Below are the code and all the weights of a small trained network. Each question names an input and a class and asks about switching units off, where a switched-off unit gives its printed mean instead of its output.

import numpy as np


def w(rows, s, z=0):
    codes = np.array(rows[::2]) - 128.0
    scale = np.full(codes.shape[1], s)
    scale[-1] = z or s
    return codes * scale


def f(y):
    return np.maximum(y, 0)


def log_softmax(a):
    a = a - a.max(-1, keepdims=True)
    return a - np.log(np.exp(a).sum(-1, keepdims=True))


def net(x, mask):
    res = np.array(x, float).reshape(1, 4) / 4 @ E
    y = f(res @ A[0][:, :-1].T + A[0][:, -1])
    res = res + np.where(mask, y, B[0][:, -1]) @ B[0][:, :-1]
    return log_softmax(res[-1] @ U[:, :-1].T + U[:, -1])


A, B = {}, {}
E = w([
[50,163,173,139,182,182],'x0',
[58,56,172,100,74,125],'x1',
[111,94,143,254,188,68],'x2',
[111,133,116,121,134,113],'x3',
],0.016)
A[0] = w([
[237,147,57,126,132,71,253],'n1',
[202,77,102,206,125,72,239],'n2',
[156,137,51,46,92,148,254],'n3',
[84,109,175,91,51,110,155],'n4',
[137,223,135,179,193,189,199],'n5',
[102,214,82,148,145,170,184],'n6',
[143,140,117,216,135,123,170],'n7',
[69,166,168,75,169,196,159],'n8',
[89,142,194,223,149,105,65],'n9',
[126,187,120,148,227,115,108],'n10',
[155,120,136,129,120,2,144],'n11',
[192,187,39,102,131,175,244],'n12',
[127,16,105,132,66,110,126],'n13',
[128,74,98,130,63,92,141],'n14',
[42,182,95,118,140,248,156],'n15',
[128,72,139,206,74,63,116],'n16',
[122,61,137,65,73,108,224],'n17',
[42,112,172,149,195,178,152],'n18',
[19,32,225,163,149,147,106],'n19',
],0.014,0.0059)
B[0] = w([
[100,151,27,79,38,104,255],'n1',
[51,151,58,144,141,124,237],'n2',
[161,147,168,83,110,109,238],'n3',
[99,156,182,169,121,200,187],'n4',
[198,107,139,163,151,64,224],'n5',
[192,81,183,119,158,135,195],'n6',
[108,123,109,189,189,54,198],'n7',
[176,87,105,192,85,206,209],'n8',
[92,144,152,132,101,7,209],'n9',
[178,134,142,189,131,67,201],'n10',
[70,139,117,148,154,127,193],'n11',
[141,94,122,19,78,61,241],'n12',
[18,131,210,138,185,163,192],'n13',
[78,146,204,130,192,149,180],'n14',
[195,97,80,165,119,195,216],'n15',
[59,109,97,98,167,120,203],'n16',
[72,177,179,103,126,187,201],'n17',
[140,98,168,122,56,91,216],'n18',
[63,61,146,83,60,84,234],'n19',
],0.011,0.022)
U = w([
[97,83,142,56,37,77,254],'0',
[96,241,235,79,169,173,136],'1',
[90,125,12,165,139,109,78],'2',
[44,78,163,143,249,140,35],'3',
[233,48,96,116,137,163,106],'4',
[102,75,143,191,71,245,56],'5',
[143,89,151,200,166,78,124],'6',
],0.011,0.0031)

Each question gives the input, the list of numbers given to net, and the class t.
The units are the neurons (one row each of A and B). Each row of codes is followed by its name. A weight is (code - 128) times the scale printed after its matrix; where a second scale follows, it is the last column's (A, B and U).
mask holds one flag per neuron, in row order. A switched-off neuron (its flag False) gives its mean, the last column of its row in B, instead of its output. The means were averaged over made-up inputs and are rounded, as every weight is.
A unit's drop is (log p(t) with every unit on - log p(t) with that unit switched off) / (log p(t) with every unit on - log p(t) with every unit switched off).
The circuit of an input: a set's keep is (log p(t) with only the set's units on - log p(t) with every unit switched off) / (log p(t) with every unit on - log p(t) with every unit switched off). Starting from the 12 units with the biggest drops (on a tie, the unit counted first), units are removed one at a time, each time the one whose removal leaves the highest keep (on an exact tie, the one counted first), for as long as the keep stays at least 0.8.
units of the circuit, in order: the units of the circuit, biggest drop first
most important unit: the unit with the biggest drop
k most important neurons: the k neurons with the biggest drops, biggest first
drop of u: that unit's drop, to one decimal
input [-3,1,-7,1], class 1: units of the circuit, in order : (n17; n19; n4)
input [-6,1,4,8], class 3: 2 most important neurons : (n13; n14)
input [7,4,-1,-6], class 5: most important unit : n8
input [3,0,3,-3], class 6: 3 most important neurons : (n1; n12; n3)
input [-5,1,7,-1], class 3: 2 most important neurons : (n13; n14)
input [0,8,5,-3], class 3: 2 most important neurons : (n13; n1)
input [-8,-6,1,-6], class 2: 2 most important neurons : (n2; n19)
input [1,3,0,-8], class 5: 2 most important neurons : (n12; n1)
input [8,-3,0,6], class 4: 2 most important neurons : (n15; n8)
input [0,6,-4,7], class 1: drop of n17 : 0.1
input [5,-7,1,5], class 6: drop of n10 : 0.4
input [5,0,2,-1], class 6: 2 most important neurons : (n1; n12)
input [6,-6,1,-7], class 6: drop of n10 : 0.2
input [-1,-8,2,1], class 2: most important neuron : (n1)
